Below is a small trained network, with its code and all its weights. Each question gives an input and a target symbol and asks what happens when units are switched off, that is, made to give their printed mean instead of their output.

import numpy as np


def w(rows, s, z=0):
    codes = np.array(rows[::2]) - 128.0
    scale = np.full(codes.shape[1], s)
    scale[-1] = z or s
    return codes * scale


def f(y):
    return y / 2 * (1 + np.tanh(0.7978845608 * (y + 0.044715 * y**3)))


def softmax(a):
    e = np.exp(a - a.max(-1, keepdims=True))
    return e / e.sum(-1, keepdims=True)


def log_softmax(a):
    a = a - a.max(-1, keepdims=True)
    return a - np.log(np.exp(a).sum(-1, keepdims=True))


def net(x, mask):
    ids = ['δεημτω'.index(c) for c in x.split()]
    T = len(ids)
    res = E[ids] + P[:T]
    u = 0
    for l in range(3):
        q, k, v = (res @ M[l].T for M in (Q, K, V))
        z = softmax(np.where(np.tri(T) > 0, q @ k.T / 2**0.5, -1e9)) @ v
        res = res + np.where(mask[u], z, O[l][:, -1]) @ O[l][:, :-1]
        u += 1
        y = f(res @ A[l][:, :-1].T + A[l][:, -1])
        res = res + np.where(mask[u : u + 8], y, B[l][:, -1]) @ B[l][:, :-1]
        u += 8
    return log_softmax(res[-1] @ U[:, :-1].T + U[:, -1])


Q, K, V, O, A, B = {}, {}, {}, {}, {}, {}
E = w([
[27,195,131,133,9],'δ',
[177,201,103,48,232],'ε',
[205,125,131,79,136],'η',
[73,33,109,67,188],'μ',
[216,206,133,251,156],'τ',
[225,121,129,99,101],'ω',
],0.015)
P = w([
[95,73,20,100,247],'0',
[192,164,52,81,103],'1',
[163,147,76,95,102],'2',
[146,139,102,104,100],'3',
[133,133,120,113,105],'4',
[127,125,137,118,107],'5',
[120,116,149,123,112],'6',
[113,111,160,128,117],'7',
[108,106,169,134,119],'8',
[108,103,178,137,120],'9',
[103,102,184,143,123],'10',
],0.015)
Q[0] = w([
[165,220,159,119,5],'L0H1',
[100,170,119,111,176],'L0H1',
],0.003)
K[0] = w([
[43,151,26,176,99],'L0H1',
[118,177,214,1,226],'L0H1',
],0.0025)
V[0] = w([
[139,112,172,60,127],'L0H1',
[255,33,119,108,232],'L0H1',
],0.007)
O[0] = w([
[60,20,40,89,187,85],'L0H1',
[254,202,45,99,115,2],'L0H1',
],0.0067,0.0041)
A[0] = w([
[173,142,128,175,33,186],'L0N1',
[157,131,63,123,124,37],'L0N2',
[155,187,145,51,175,31],'L0N3',
[147,157,107,63,65,250],'L0N4',
[83,96,251,160,95,41],'L0N5',
[37,174,76,77,71,234],'L0N6',
[87,89,94,165,170,131],'L0N7',
[136,85,88,34,79,3],'L0N8',
],0.013,0.0058)
B[0] = w([
[55,227,99,100,167,204],'L0N1',
[209,135,200,139,76,148],'L0N2',
[129,153,147,81,65,154],'L0N3',
[68,97,70,79,236,201],'L0N4',
[128,115,179,176,138,231],'L0N5',
[73,111,181,96,217,251],'L0N6',
[64,171,157,115,16,135],'L0N7',
[192,51,246,255,81,141],'L0N8',
],0.0087,0.016)
Q[1] = w([
[177,138,145,135,2],'L1H1',
[147,114,100,151,169],'L1H1',
],0.0085)
K[1] = w([
[144,33,114,30,114],'L1H1',
[162,236,254,118,175],'L1H1',
],0.0063)
V[1] = w([
[173,149,76,145,3],'L1H1',
[111,73,126,57,116],'L1H1',
],0.0052)
O[1] = w([
[151,132,165,132,200,7],'L1H1',
[2,184,11,236,98,79],'L1H1',
],0.0093,0.011)
A[1] = w([
[219,142,30,105,189,61],'L1N1',
[174,71,51,84,98,1],'L1N2',
[120,188,32,225,108,112],'L1N3',
[163,191,187,187,137,143],'L1N4',
[125,42,183,249,40,171],'L1N5',
[227,171,42,175,153,5],'L1N6',
[122,91,12,224,112,120],'L1N7',
[72,43,169,171,113,69],'L1N8',
],0.012,0.007)
B[1] = w([
[176,97,142,193,156,188],'L1N1',
[67,227,211,129,209,140],'L1N2',
[169,17,217,45,1,150],'L1N3',
[88,195,127,122,159,182],'L1N4',
[157,77,110,69,247,200],'L1N5',
[107,33,164,56,112,161],'L1N6',
[153,131,85,231,181,141],'L1N7',
[197,174,212,194,133,254],'L1N8',
],0.0098,0.018)
Q[2] = w([
[66,98,98,10,148],'L2H1',
[41,110,105,57,130],'L2H1',
],0.012)
K[2] = w([
[218,15,79,73,2],'L2H1',
[232,74,60,122,94],'L2H1',
],0.0059)
V[2] = w([
[252,232,60,129,104],'L2H1',
[71,228,170,175,181],'L2H1',
],0.0035)
O[2] = w([
[2,80,64,147,190,10],'L2H1',
[118,144,208,116,42,243],'L2H1',
],0.0052,0.012)
A[2] = w([
[166,182,157,192,149,76],'L2N1',
[175,70,180,178,209,85],'L2N2',
[156,92,145,122,177,1],'L2N3',
[168,125,88,87,144,119],'L2N4',
[47,125,149,108,159,170],'L2N5',
[120,98,133,251,112,45],'L2N6',
[166,153,138,195,16,175],'L2N7',
[184,79,56,112,75,136],'L2N8',
],0.014,0.012)
B[2] = w([
[133,64,121,159,156,197],'L2N1',
[92,153,89,138,119,254],'L2N2',
[157,124,147,98,63,169],'L2N3',
[89,112,113,133,86,141],'L2N4',
[164,120,118,151,100,188],'L2N5',
[96,122,184,122,114,136],'L2N6',
[118,123,5,106,107,148],'L2N7',
[156,154,186,217,95,132],'L2N8',
],0.017,0.045)
U = w([
[73,111,141,88,113,97],'δ',
[91,251,135,131,146,182],'ε',
[134,168,102,129,184,127],'η',
[108,145,104,140,199,90],'μ',
[243,71,189,109,141,209],'τ',
[191,143,135,140,137,2],'ω',
],0.011,0.0088)

Each question gives the input, a string of symbols that net reads in full, and the target symbol t.
The units are the heads (2 rows each of Q, K, V and O) and the neurons (one row each of A and B). Each row of codes is followed by its name. A weight is (code - 128) times the scale printed after its matrix; where a second scale follows, it is the last column's (O, A, B and U).
mask holds one flag per unit, layer by layer, with each layer's heads first. A switched-off unit (its flag False) gives its mean, the last column of its rows in O or B, instead of its output. The means were averaged over made-up inputs and are rounded, as every weight is.
A unit's drop is (log p(t) with every unit on - log p(t) with that unit switched off) / (log p(t) with every unit on - log p(t) with every unit switched off).
The circuit of an input: a set's keep is (log p(t) with only the set's units on - log p(t) with every unit switched off) / (log p(t) with every unit on - log p(t) with every unit switched off). Starting from the 12 units with the biggest drops (on a tie, the unit counted first), units are removed one at a time, each time the one whose removal leaves the highest keep (on an exact tie, the one counted first), for as long as the keep stays at least 0.8.
units of the circuit, in order: the units of the circuit, biggest drop first
most important unit: the unit with the biggest drop
k most important neurons: the k neurons with the biggest drops, biggest first
k most important neurons of layer l: the k neurons of layer l with the biggest drops, biggest first
input η δ δ η τ ε, target δ: units of the circuit, in order : (L1N8)
input δ τ τ τ δ τ, target μ: 2 most important neurons : (L0N1 L0N4)
input ω ω δ η δ ε, target δ: 2 most important neurons : (L2N2 L0N3)
input η μ τ δ δ τ ω ε τ, target η: units of the circuit, in order : (L2N7 L0N6 L0N4)
input η ω ε μ δ η ω ω η, target η: 2 most important neurons : (L0N1 L2N3)
input ω δ μ δ δ τ δ τ ω, target ε: units of the circuit, in order : (L2N1 L1N8)
input δ δ η, target δ: 2 most important neurons of layer 2 : (L2N7 L2N2)
input τ μ ω τ δ ω ε δ ε μ, target ε: 3 most important neurons of layer 0 : (L0N7 L0N5 L0N1)
input δ δ ω δ ε ε, target ε: 2 most important neurons : (L2N1 L2N3)
input τ δ ε, target τ: units of the circuit, in order : (L1H1 L0H1)
input η ω μ τ τ τ ω ω δ δ δ, target τ: 2 most important neurons : (L2N1 L1N8)
input η μ ω η, target ε: 3 most important neurons : (L2N1 L1N8 L2N5)
input δ δ τ, target δ: 2 most important neurons : (L0N6 L0N1)
input δ τ τ ε, target τ: units of the circuit, in order : (L0N1)
input η δ δ δ ω, target ω: 3 most important neurons of layer 0 : (L0N6 L0N4 L0N5)
input δ μ μ, target μ: 3 most important neurons of layer 0 : (L0N8 L0N6 L0N5)
input δ δ δ η τ ε ω δ μ η, target ε: 3 most important neurons : (L2N1 L1N8 L1N5)
input η δ ω δ δ η, target η: 2 most important neurons : (L1N7 L2N7)
input ω ω η ω ω δ ε δ, target ε: 3 most important neurons : (L2N1 L0N8 L0N4)
input δ ε η ω, target ω: 4 most important neurons of layer 1 : (L1N3 L1N7 L1N5 L1N8)
input τ δ τ μ μ δ δ ω τ δ τ, target μ: most important unit : L2N3
